B:
0: [  60 -194 -198  391  133   -7  -39 -324  -83 -357  -83   73  252  -93
 -171 -165 -300   45 -348  142  -91   29  100   44   15 -155 -212   86
  142 -237 -167  436]
1: [ -44 -125 -274  438  311  122  -95 -339 -164 -434   43  -71  127  -27
 -203 -154 -255  -13 -283  121   66  -13   74   58   70 -106 -158  178
  122 -174  -53  202]
2: [  32   94   -9 -200   21   23   49   43 -107  106   99   31  -11  -46
  119   -7   22  -36  -93 -200   26  -82 -205  189   40   83  131 -202
  -65  136  108  -85]
3: [ 208  172 -205   12   91   85    1   69 -149    2 -111   71  304  -70
  -50  -10 -139   24   23  -64   39 -110    4   67   87   88  -45  143
   63  172   46   98]
4: [ -94 -194  103 -242 -164 -249  127 -103  159  123    4   87 -183  -15
   17 -144  -57  -60 -262 -239 -168   72 -155  122 -142 -262   -7 -473
  -86  -90  -91  -45]
5: [-126  168 -225 -117  244  156    7 -139  -78 -161  132  -68  108   36
 -108  -48  -72 -255 -108 -179  240 -136  -51  139   74  -57   56   60
    2  156  158 -324]
6: [-112 -251 -270  350  271   -7  -42 -382  -31 -375  -40 -110 -104   61
 -344 -260 -290  -61 -211   83   21   57  117  -56  -44 -328 -247  106
  121 -194 -148   71]
7: [ -32  -18 -100  -27  122   -8    7   12  -84   58   46 -108 -270   60
  -71  -93  -41    4   44 -152   15  -21 -115   40  -16  -71   -1 -117
  -35   79   43 -207]
8: [ -89   93  -89 -256  125   88   68 -147  -57  -61  124   -2   41   13
  -18  -83  -31 -238 -169 -202  163 -102 -123  181   32  -70  108  -82
  -13  147  116 -218]
9: [ -37  164 -205  -97  205  104  -10   34 -110    6   66 -104  -61   54
  -89  -37  -37 -117   85 -193  172 -111  -70   68   54  -11   30   31
  -25  209  145 -346]
10: [ -74 -355  111   51 -131 -233   84 -331   87 -132    9  142  -35  -93
   18 -204 -165    5 -526  -37 -238  123 -106  160 -119 -266  -71 -417
    1 -320 -203  363]
11: [ 137  -80  -70  347    9  -67  -70   85 -146   10  -21   36   36 -110
   69    5 -124  287 -127   -4 -206   20  -97   91   43  104  -92 -141
  -28 -146  -48  292]
12: [-121  -48   24  -95   13   26   60 -325  -40 -231  196  135  273 -126
  129  -59  -78 -176 -559 -115   27  -47 -165  321   42  -39  114 -247
   -8 -119   47  159]
13: [ 351   58 -186 -254 -195 -269  141  215  167  339 -536  196  237   -6
 -277 -123 -262   56  271 -146 -180    4  181 -171 -160 -277 -297   48
   95  249 -204   78]
14: [-141   51  -42  192  212  212  -80 -217 -261 -316  384   -8  187 -131
  220   45    1  -60 -483  -64  111 -109 -250  360  189  230  203 -136
  -54 -123  213   88]
15: [ -42   70   49 -571  -67 -127  149  180   57  415   18  -63 -435  111
   19  -94  100 -125  200 -396   29  -40 -234   58 -120 -147  132 -362
 -138  322   99 -518]
16: [ -38   93 -304  340  376  267 -120 -200 -264 -384  155  -98  219  -34
 -104  -27 -159  -62 -198   38  193 -120   -3  126  183   97  -24  240
   75  -14  124   16]
17: [ 131 -116 -119  191   57  -67   -9  -51  -87  -27 -119   16  -23  -30
 -103 -134 -181  133  -61    4 -122   27   -3    5  -31  -92 -140  -30
   57  -57 -113  225]
18: [ 414   50 -287  410   67   10  -78  133 -197  -23 -322  110  414 -136
 -140  -13 -299  305   90  135 -158  -41  143  -58   76   99 -273  285
  148   13 -127  492]
19: [ -15   53 -233   31  170   84   11 -226  -45 -243  -22   49  311  -32
 -163  -99 -203 -177 -221  -58  113  -73   58   96   44 -127  -81  122
   92   27   12   14]
20: [  70  184 -128 -126  137  118    6  127 -182  100   75  -47  -24   -1
   35    7    7  -26   91 -178  112 -122 -147  119   77  128  106  -16
  -39  234  156 -200]
21: [  21   76  -47 -105   56   55   34  -55 -121  -24  103   51  123  -75
   99  -19  -29  -68 -201 -139   37  -89 -154  208   63   65  104 -126
  -15   73   89   24]
22: [ 135   78  -19   17    6   -7   -9  218 -175  195   42    1  -84  -64
  145   42   14  183   40 -145  -89  -48 -202  124   50  174   66 -177
  -82   90   79   16]
23: [   6 -201 -167  618  249   80 -143 -188 -263 -317  108 -105  -91  -58
  -43  -91 -181  231 -251  152  -86   32  -51   76   91   54 -118   17
   48 -277  -54  331]
24: [  -3 -175 -176  344  130  -75  -63  -72  -55 -113  -50  -97 -171   18
 -179 -132 -195  144  -62    4 -102   56   20  -40  -34 -149 -200  -51
   22 -151  -98   61]
25: [-122 -285   38  242   73  -92  -28 -152  -97  -85  167 -107 -399   -4
   38 -138  -51  141 -260  -48 -156   82 -195  114  -37  -82   -8 -348
  -65 -243  -60   87]
26: [-286  -71  179 -282  -31  -18   88 -235   -5  -66  390   36 -113  -64
  271  -45   97 -213 -542 -283   28  -35 -359  388   11  -18  271 -539
 -157 -101  151 -147]
27: [ 124  131  -22 -316  -65  -50   91  157  -30  261  -57   77   22  -33
   57  -19   -8  -25   58 -240  -19  -76 -137  111  -21   12   71 -170
  -46  235   59 -119]
28: [-130 -111 -162  483  302  131 -145 -169 -245 -309  241 -172 -173  -10
  -18  -57  -91   99 -246   30   24  -10 -126  134  113   71  -19  -45
  -20 -203   72   36]
29: [ 227 -139 -105  166  -60 -187   17   99  -19  142 -273   47  -60  -24
 -142 -125 -204  232   79  -11 -240   66   42  -85  -91 -135 -231  -72
   46  -29 -184  243]
30: [-226  -36   12   88  208  101  -61  -47 -209  -63  404 -197 -415   27
  167   -7  108   12 -183 -184   71  -46 -330  232   84  123  206 -315
 -154  -49  197 -272]
31: [ -83   32 -282  235  318  150  -83 -138 -167 -245  104 -151  -38   45
 -166  -84 -138  -63  -65  -41  145  -70   -4   44   82  -38  -66  134
   37   10   83 -160]
32: [  89  225 -188 -204  162  116   27   95 -139   92   -9  -39   40   21
  -66  -23  -36  -98  143 -181  160 -142  -72   69   53   45   57   78
    7  306  136 -248]
33: [ 125  252 -397  534  436  333 -210   98 -409 -256  106 -152  235  -56
  -66   99 -133  151   81   68  175 -166   -5   75  264  332  -48  387
   54   86  203    8]
34: [  80   -1 -292  415  281  102 -121   -2 -219 -163  -24 -136  -44    5
 -166  -62 -174  151   54   46   23  -41   28  -24   87   28 -143  182
   58  -15    6   40]
35: [-182   61 -245   67  364  226  -42 -289 -168 -336  223 -133   13   44
 -121 -106  -96 -244 -209  -81  271 -108  -46  155  101  -56   51  105
   40   53  150 -228]
36: [  12   51  -18 -375  -14  -69  105   74   12  245  -19  -13 -219   54
  -22 -104   10  -96   87 -271   18  -50 -151   65  -78 -116   69 -220
  -58  233   50 -280]
37: [  90  212 -285  180  264  254  -70 -126 -252 -291   74   39  484 -105
  -32   24 -156  -86 -193    8  184 -165    4  180  194  169    8  267
   94   84  136  118]
38: [  32  165 -170 -317   84  -33   59  225    1  286  -82 -112 -275  132
 -155  -63  -16  -77  345 -304   92  -81  -67  -57  -59 -117  -11  -51
  -58  348   97 -529]
39: [-252  -94  -63  -30  203   47    2 -216  -68 -141  253 -159 -337   69
  -37 -137   -6 -153 -210 -172  112  -26 -173  146   -1 -129   86 -219
  -64  -35   87 -295]
40: [ 122 -121 -122   57   12 -125   33  -15   -5   55 -183   21  -73    6
 -158 -153 -182   85   12  -47 -130   30   28  -42  -86 -182 -169  -59
   47    2 -135  109]
41: [-169 -394  144   58  -71 -213   71 -296   46  -91  122   19 -318  -34
   55 -211  -87   30 -461  -80 -217  133 -191  159 -126 -246  -15 -503
  -57 -320 -152  190]
42: [ 208  135 -166  220   76   51  -78  218 -206   73  -52    4  137  -81
   38   65  -93  222   73  -56  -62  -73  -71   72   99  208  -44   34
  -13   80   69   99]
43: [  18  -50  -23 -115    6  -63   59  -42  -34   70    5   18 -103  -13
    0  -99  -63  -10 -106 -146  -48  -16 -124   94  -37  -87    9 -196
  -30   42   -7  -21]
44: [  59  -94  -48   60   16  -60   17  -63  -67   -8  -14   35  -35  -55
    0  -96 -105   70 -150  -64  -94    7  -88   89  -17  -54  -41 -154
    3  -45  -47  143]
45: [-297 -414   33  584  174  -30 -110 -426 -130 -449  348 -111 -270  -63
   75 -139 -115  122 -652   64 -152  119 -196  228   33  -80  -22 -365
  -58 -547  -56  276]
46: [ -23 -112   85  109  -70 -124   -8   63  -68   95  127   14 -180  -77
  179   -3    0  188 -218 -152 -195   32 -241  178   -6   61   48 -408
 -126 -147   15   82]
47: [  37  170 -261  160  265  147  -95  132 -209  -12   59 -160  -92   37
  -91    8  -62   50  165 -109  115 -107  -60   25  104  104  -15  126
  -14  153  145 -250]
48: [ 157  176   -5  -79  -51  -29   -8  421 -158  382   31  -27 -167  -39
  190  116   85  225  208 -240  -99  -72 -254  113   54  247  105 -244
 -150  208  147 -165]
49: [ 192 -103 -114  -48 -137 -256   82   66  128  176 -339  122   69  -16
 -204 -143 -230   97   51  -96 -206   51   89  -97 -142 -270 -251  -97
   53   33 -199  122]
50: [  96  227  -78 -183   96  100    5  253 -199  241   93  -67 -132    2
  107   48   77   38  186 -233   84 -134 -218  130   75  195  154  -91
  -86  294  195 -270]
51: [ 193  104 -108  -63   20  -43    7  308 -122  308 -102  -61 -215   27
  -15  -11  -19  179  291 -177  -70  -49 -118  -20   -9   62  -22  -83
  -58  218   39 -153]
52: [ 177   14 -259  558  219   66 -173  201 -269  -31  -45 -146  -97  -20
  -76   18 -141  359  163   56  -97  -21  -17  -45  100  169 -168  127
    5  -48   15  111]
53: [ 184  -75   49   -9 -166 -193   44  218  -23  297 -118   78 -131  -63
   84  -26  -52  246   27 -145 -255   40 -149   53  -68    7  -50 -313
  -80    4  -69  138]
54: [ 225  174 -383  523  372  254 -192  135 -390 -152  -19 -147  114  -34
 -121   34 -167  235  191  104   92 -117   36  -15  202  260 -114  386
   86   94   97   92]
55: [-164  -85   68   84   45   32   -5 -197 -126 -176  320   23   20 -114
  225   -9    0  -23 -507 -128  -31  -25 -271  328   79   90  159 -353
 -101 -191  108   90]
56: [ 301 -108  -50  215 -104 -178  -10  210  -91  217 -235   73  -44  -83
  -13  -55 -153  361   91   -3 -304   54  -36  -41  -53   20 -171 -126
    9  -34 -154  340]
57: [  56  134   -5 -272    1  -27   47  274  -93  338   62  -77 -289   34
  102    5   91   46  192 -290    2  -75 -239   96   -7   86  130 -245
 -134  259  140 -324]
58: [ 110  241  -35  -58   26   96  -19  218 -212  134  146   55  169 -116
  241  141   58   85  -64 -201   17 -135 -245  252  140  317  170 -141
 -106  149  207  -38]
59: [-125 -261  210 -147 -180 -223  111 -171   84   66  129  105 -172  -77
  176 -119  -18    3 -456 -184 -220   82 -259  234 -106 -153   73 -587
 -107 -211  -78  140]
60: [ -13  -50 -224  145  219   78  -15 -241 -104 -251   -4  -35   90   -1
 -185 -157 -200  -90 -164    6   79  -38   43   50   25 -135  -94  108
   95  -16  -35   55]
61: [ 194 -207   60  275 -142 -233  -25  198  -80  222 -117   36 -230  -78
   90  -41  -90  412  -14  -39 -368  102 -142   18  -60   32 -122 -324
  -63 -166 -130  315]
62: [ -21 -183  -19  120   -8 -170   -6   51  -10  110   -6  -80 -369   28
  -43 -112  -69  163  -13 -130 -182   74 -118   10  -84 -127  -86 -298
  -81  -99  -70  -51]
63: [-203 -151    4  289  211  103  -77 -211 -221 -240  371 -134 -268  -42
  146  -50    6   52 -382  -49    9   -4 -267  257   95  100  129 -266
  -80 -221  110   26]
64: [ 168   72 -158 -152   10  -56   67   67  -12  132 -196   67  110   -6
 -140  -90 -143  -16   97 -133  -20  -52   25  -13  -40 -109  -97   24
   45  193  -39  -20]
65: [ 298   53 -173  -98  -79 -145   73  167   23  224 -359  118  148  -22
 -182  -92 -201  102  193  -89 -129  -17   93  -85  -80 -133 -203   45
   76  187 -126  116]
66: [-221   30   29  -91  190  138  -10  -90 -195  -57  403 -148 -308    6
  191  -18  123 -101 -227 -226  137  -80 -336  290   89  119  268 -304
 -140   39  227 -293]
67: [-146   67 -119 -369  108   67  129 -353   49 -200   87   86  268   -5
 -108 -146 -115 -423 -342 -192  212 -102  -30  197  -10 -229   66  -44
   50  127   65 -167]
68: [ 294  325 -303  -87  112  112   -2  214 -141  110 -216   75  393  -42
 -124   39 -147   -1  236 -111  103 -164   67    4   88  103  -79  280
   85  343   85  -37]
69: [-221 -177    0 -220   81  -33  111 -432   56 -215  138   25  -60   12
  -81 -230 -104 -301 -438 -144   72    7  -97  187  -72 -301   48 -243
   17  -76  -29  -54]
70: [ 296   52 -269  645  195  115 -180  159 -340 -114  -81  -27  212 -123
  -18   53 -194  398   49  149 -124  -46   22   16  165  280 -170  218
   62  -80   -5  390]
71: [  28 -139 -206  240  165   21  -15 -285  -79 -286  -68   17  150  -38
 -189 -171 -242  -27 -243   66  -15    2   74   33    0 -173 -166   86
  115 -117 -108  237]

[ -87  -57 -190  -66 -143  122 -102  134  121  291   32  114  270  191
 -151  148  364   56  171  -27   -9  -55  109  246 -127  101 -107] -> 1
[  92 -193  355  104  122 -181  217 -266 -441 -113   92  -41 -168   77
  152  -37  -95  130  -95  -27   85   58  -46   46  167  103 -182] -> 30
[ -97   64  191   60  146  -47  113   30  301 -353  -61 -125 -341  -30
   78  -62 -194  -28  -16   77  -36   72  107 -130   46  -54  156] -> 38
[ -54  -22  290  -29   60 -254  243 -248  -45 -145  121 -126 -300  -49
  171  -30 -146   97 -223  122   10  135 -125 -120  165  -53  108] -> 50
[  55 -179  339  235  250  187   50  -83 -240 -237 -158    9 -148   94
   23 -232    9  100  -29  -78   -9  -95   94  209  103   38 -220] -> 62
[-229   13  340   74  101   20  117 -129   28 -298  -46 -146 -411   16
  117 -174 -142   89  -70   19   84   37  -17 -131  132   73   33] -> 27
[ 222 -204   58  167  176  100  -40  114 -302   -7  -94  121  162  199
  -74   10   93   -4  241 -160    9 -121  259  330  -77  153 -288] -> 10
[-139   49   48  -53   -9 -130   56   45  122  -88   60  -79 -181   69
   45  101  -97  -18  145   -1   93   74   98 -116  -18  146   70] -> 8
[-247 -140  281   -3 -150  -69  163 -277 -303   83  174  -52 -145  176
  102   20  125  232  -56  -30  219   83 -154  -64  165  244 -215] -> 14
[ -23 -106  345   85  143 -157  116 -134 -460 -204   33  -87 -300  122
  150  -50 -248   45  158 -147  236   24   83  -67   92  316 -175] -> 26
[-257 -163  225   20 -150  204  107 -315  -72  213   63   28   29  103
  -16 -141  454  327 -333  105  -37  -26 -271  193  185  -62 -157] -> 70
[ -79 -100 -139    8 -100  222 -111  138   92  249  -24  131  275  216
 -170   83  407   76  169  -56  -18  -90  135  294 -120  102 -181] -> 0
[-455   47   13 -139 -299   38   50  -87  256  173  152  -62  -86  132
   -9   98  273  171  -22   81  124   85 -136 -124   51  136   21] -> 37
[ -12 -176  446  216  219  139  142 -220 -242 -264 -106  -46 -243   53
   87 -267  -10  168 -181  -15  -10  -46  -31  124  192  -17 -179] -> 53
[ 269   35 -111 -153  158 -309   -9   68  -77  119   51   26   70  -47
    2   92 -123 -127  103   35 -103   -9  136  192 -132  -39  183] -> 7
[-246  179  -81 -200  -76 -137  -57  114  234   40   57  -93 -167   37
    0   89  -75  -60  217    3  103   38   92 -119 -113  174  213] -> 5
[-194  -69   90   16  -59  184    8  -71   85   94  -12   20    6  101
  -56  -75  284  152  -79   37  -25  -39  -51  153   42    7  -79] -> 34
[  63   49 -244 -206  -68 -198  -45  124  139  287  117   51  191   40
  -64  218  115  -63  135   63  -62   13  100  152 -164   12  145] -> 31
[-124  -21  328  145  179   35  115  -36   61 -396  -90 -119 -372   41
   95 -131 -193   36   19  -13   60   32  102 -106  101   65  -15] -> 36
[-362   -3  113 -120 -190  136   31 -220  116  231   73  -33  -41   46
  -17 -110  347  240 -236  123  -15   -4 -250   82  101  -34   41] -> 54
[-140 -146  219  178   49  287   30  -45    6 -105 -101   26  -53  152
  -46 -142  232  157  -36  -30   -5  -67   42  165   83   37 -211] -> 17
[  98  -47  191   13  150 -155  167 -140    0 -111   29  -50 -146  -57
   90  -59  -75   48 -196  116 -114   48  -35   70   90 -149  104] -> 51
[ 180   98 -248 -179   85 -195  -47  183  305  150   22   41  144  -64
  -76  127   23 -135   54  119 -215  -12  150  201 -185 -176  287] -> 65
[ 318  -22 -178 -107  168 -112  -86  121  -16  222  -37  110  245  -30
  -98   21   84  -90   49   38 -220 -103  149  404 -166 -154  126] -> 29
[-227  -69  401  -10  -41 -157  266 -380 -176 -105  156 -143 -349   18
  199  -82  -41  213 -268   96  116  131 -238 -162  251   55  -16] -> 58
[ 146 -119  212  -19   87 -367  212 -195 -367  -34  170  -44 -125   40
  162   99 -177   38  -25    9   80  106  -12  -10   89  103  -51] -> 66
[-475    2  252   44 -129  219   82 -132  239 -128  -12 -105 -290  105
   27 -123  179  206 -108   53   96   35 -110 -132  141   79  -45] -> 3
[ 468  -62 -105  -15  275 -314    4  185 -197   -2   -1   75  130   16
   -1  157 -216 -199  247  -58  -91  -29  321  259 -175   11   40] -> 4
[-251 -124  331   82  -61  104  190 -279    8  -73   57  -66 -199   76
   77 -121  196  258 -286   99   16   58 -195   -9  226  -39 -113] -> 42
